Here is a tiny trained network, its code and every weight. The questions are about switching its units off for an input and a target symbol, where a switched-off unit gives its printed mean instead of its output.

import numpy as np


def w(rows, s, z=0):
    codes = np.array(rows[::2]) - 128.0
    scale = np.full(codes.shape[1], s)
    scale[-1] = z or s
    return codes * scale


def norm(h):
    return h / np.sqrt((h * h).mean(-1, keepdims=True) + 1e-5)


def f(y):
    return np.maximum(y, 0)


def softmax(a):
    e = np.exp(a - a.max(-1, keepdims=True))
    return e / e.sum(-1, keepdims=True)


def log_softmax(a):
    a = a - a.max(-1, keepdims=True)
    return a - np.log(np.exp(a).sum(-1, keepdims=True))


def net(x, mask):
    ids = ['αγζημπστ'.index(c) for c in x.split()]
    T = len(ids)
    res = E[ids] + P[:T]
    r = norm(res)
    for j in range(3):
        rows = slice(4 * j, 4 * j + 4)
        q, k, v = (r @ M[0][rows].T for M in (Q, K, V))
        z = softmax(np.where(np.tri(T) > 0, q @ k.T / 4**0.5, -1e9)) @ v
        o = O[0][rows]
        res = res + np.where(mask[j], z, o[:, -1]) @ o[:, :-1]
    y = f(norm(res) @ A[0][:, :-1].T + A[0][:, -1])
    res = res + np.where(mask[3:19], y, B[0][:, -1]) @ B[0][:, :-1]
    return log_softmax(norm(res)[-1] @ U[:, :-1].T + U[:, -1])


Q, K, V, O, A, B = {}, {}, {}, {}, {}, {}
E = w([
[60,251,155],'α',
[83,71,147],'γ',
[126,135,126],'ζ',
[198,3,117],'η',
[177,152,101],'μ',
[143,72,75],'π',
[144,150,168],'σ',
[163,172,107],'τ',
],0.03)
P = w([
[11,69,155],'0',
[117,87,154],'1',
[170,146,118],'2',
[181,157,111],'3',
[185,157,109],'4',
[186,156,108],'5',
[182,147,109],'6',
[120,93,143],'7',
[179,145,111],'8',
[178,150,112],'9',
[173,143,112],'10',
],0.012)
Q[0] = w([
[119,166,192],'h0',
[121,82,159],'h0',
[124,60,166],'h0',
[132,161,121],'h0',
[132,121,126],'h1',
[99,175,180],'h1',
[140,67,156],'h1',
[106,85,252],'h1',
[75,72,199],'h2',
[112,137,3],'h2',
[88,123,131],'h2',
[120,205,125],'h2',
],0.056)
K[0] = w([
[175,149,194],'h0',
[183,68,143],'h0',
[202,31,140],'h0',
[103,165,129],'h0',
[103,105,115],'h1',
[112,204,133],'h1',
[187,97,144],'h1',
[255,200,183],'h1',
[111,41,232],'h2',
[96,134,12],'h2',
[94,104,153],'h2',
[90,206,123],'h2',
],0.045)
V[0] = w([
[169,100,121],'h0',
[85,176,156],'h0',
[125,79,195],'h0',
[83,99,46],'h0',
[128,245,175],'h1',
[118,107,167],'h1',
[65,130,107],'h1',
[199,65,190],'h1',
[214,55,173],'h2',
[129,132,133],'h2',
[105,76,51],'h2',
[165,217,254],'h2',
],0.039)
O[0] = w([
[150,110,167,117],'h0',
[91,169,86,161],'h0',
[77,77,172,151],'h0',
[166,74,79,57],'h0',
[98,31,172,193],'h1',
[141,152,164,170],'h1',
[182,110,137,89],'h1',
[83,210,146,212],'h1',
[124,98,242,197],'h2',
[125,134,131,133],'h2',
[158,53,109,52],'h2',
[76,252,164,253],'h2',
],0.045,0.015)
A[0] = w([
[82,210,73,116],'n0',
[163,139,47,9],'n1',
[3,99,8,37],'n2',
[38,152,165,47],'n3',
[184,139,188,137],'n4',
[145,81,155,136],'n5',
[157,190,190,154],'n6',
[81,69,49,55],'n7',
[58,74,24,93],'n8',
[32,95,169,106],'n9',
[125,132,124,93],'n10',
[32,54,134,83],'n11',
[150,152,84,99],'n12',
[73,99,139,115],'n13',
[168,76,125,91],'n14',
[212,137,94,159],'n15',
],0.032,0.012)
B[0] = w([
[111,8,147,248],'n0',
[178,109,202,147],'n1',
[100,102,2,166],'n2',
[105,224,148,210],'n3',
[124,129,77,167],'n4',
[102,80,145,178],'n5',
[143,217,154,229],'n6',
[117,193,194,155],'n7',
[95,167,206,168],'n8',
[192,146,110,207],'n9',
[104,126,128,128],'n10',
[58,54,84,164],'n11',
[144,100,150,154],'n12',
[146,109,104,162],'n13',
[72,132,138,175],'n14',
[161,176,165,182],'n15',
],0.089,0.018)
U = w([
[16,156,188,71],'α',
[147,106,250,6],'γ',
[61,141,58,162],'ζ',
[147,137,54,172],'η',
[204,98,125,142],'μ',
[141,150,110,128],'π',
[132,126,134,211],'σ',
[110,114,130,195],'τ',
],0.027,0.011)

Each question gives the input, a string of symbols that net reads in full, and the target symbol t.
The units are the heads (4 rows each of Q, K, V and O) and the neurons (one row each of A and B). Each row of codes is followed by its name. A weight is (code - 128) times the scale printed after its matrix; where a second scale follows, it is the last column's (O, A, B and U).
mask holds one flag per unit, heads first, then neurons. A switched-off unit (its flag False) gives its mean, the last column of its rows in O or B, instead of its output. The means were averaged over made-up inputs and are rounded, as every weight is.
A unit's drop is (log p(t) with every unit on - log p(t) with that unit switched off) / (log p(t) with every unit on - log p(t) with every unit switched off).
The circuit of an input: a set's keep is (log p(t) with only the set's units on - log p(t) with every unit switched off) / (log p(t) with every unit on - log p(t) with every unit switched off). Starting from the 12 units with the biggest drops (on a tie, the unit counted first), units are removed one at a time, each time the one whose removal leaves the highest keep (on an exact tie, the one counted first), for as long as the keep stays at least 0.8.
circuit, biggest first: the units of the circuit, biggest drop first
unit that matters most: the unit with the biggest drop
k most important neurons: the k neurons with the biggest drops, biggest first
which heads matter: for each layer, one digit per head in row order, 1 if its drop is at least 0.15 and else 0, layers parted by /
drop of u: that unit's drop, to one decimal
input σ σ γ α σ η σ γ γ, target τ: circuit, biggest first	[h2 n11]
input τ σ σ γ σ γ τ, target η: unit that matters most	h2
input ζ α γ σ μ, target γ: 2 most important neurons	[n0 n9]
input μ π α π α σ α τ γ ζ, target μ: which heads matter	011
input α σ α τ, target ζ: circuit, biggest first	[n2 h0 h2]
input τ τ γ σ α μ, target η: which heads matter	001
input π γ γ γ, target μ: circuit, biggest first	[h2 h0]
input α σ μ τ, target ζ: circuit, biggest first	[n2 h0]
input γ γ γ, target γ: 2 most important neurons	[n15 n2]
input ζ η τ, target γ: 2 most important neurons	[n0 n9]
input α τ ζ, target ζ: circuit, biggest first	[n2 h0]
input τ τ μ σ μ, target η: 2 most important neurons	[n2 n0]
input μ ζ σ σ π α, target ζ: circuit, biggest first	[n2 h2]
input τ σ γ π σ σ α, target ζ: circuit, biggest first	[h2]
input τ γ σ α τ σ γ σ μ ζ, target η: drop of h2	0.3
input μ π γ η τ, target μ: drop of h1	0.2
input τ π π γ, target μ: drop of n12	0.0
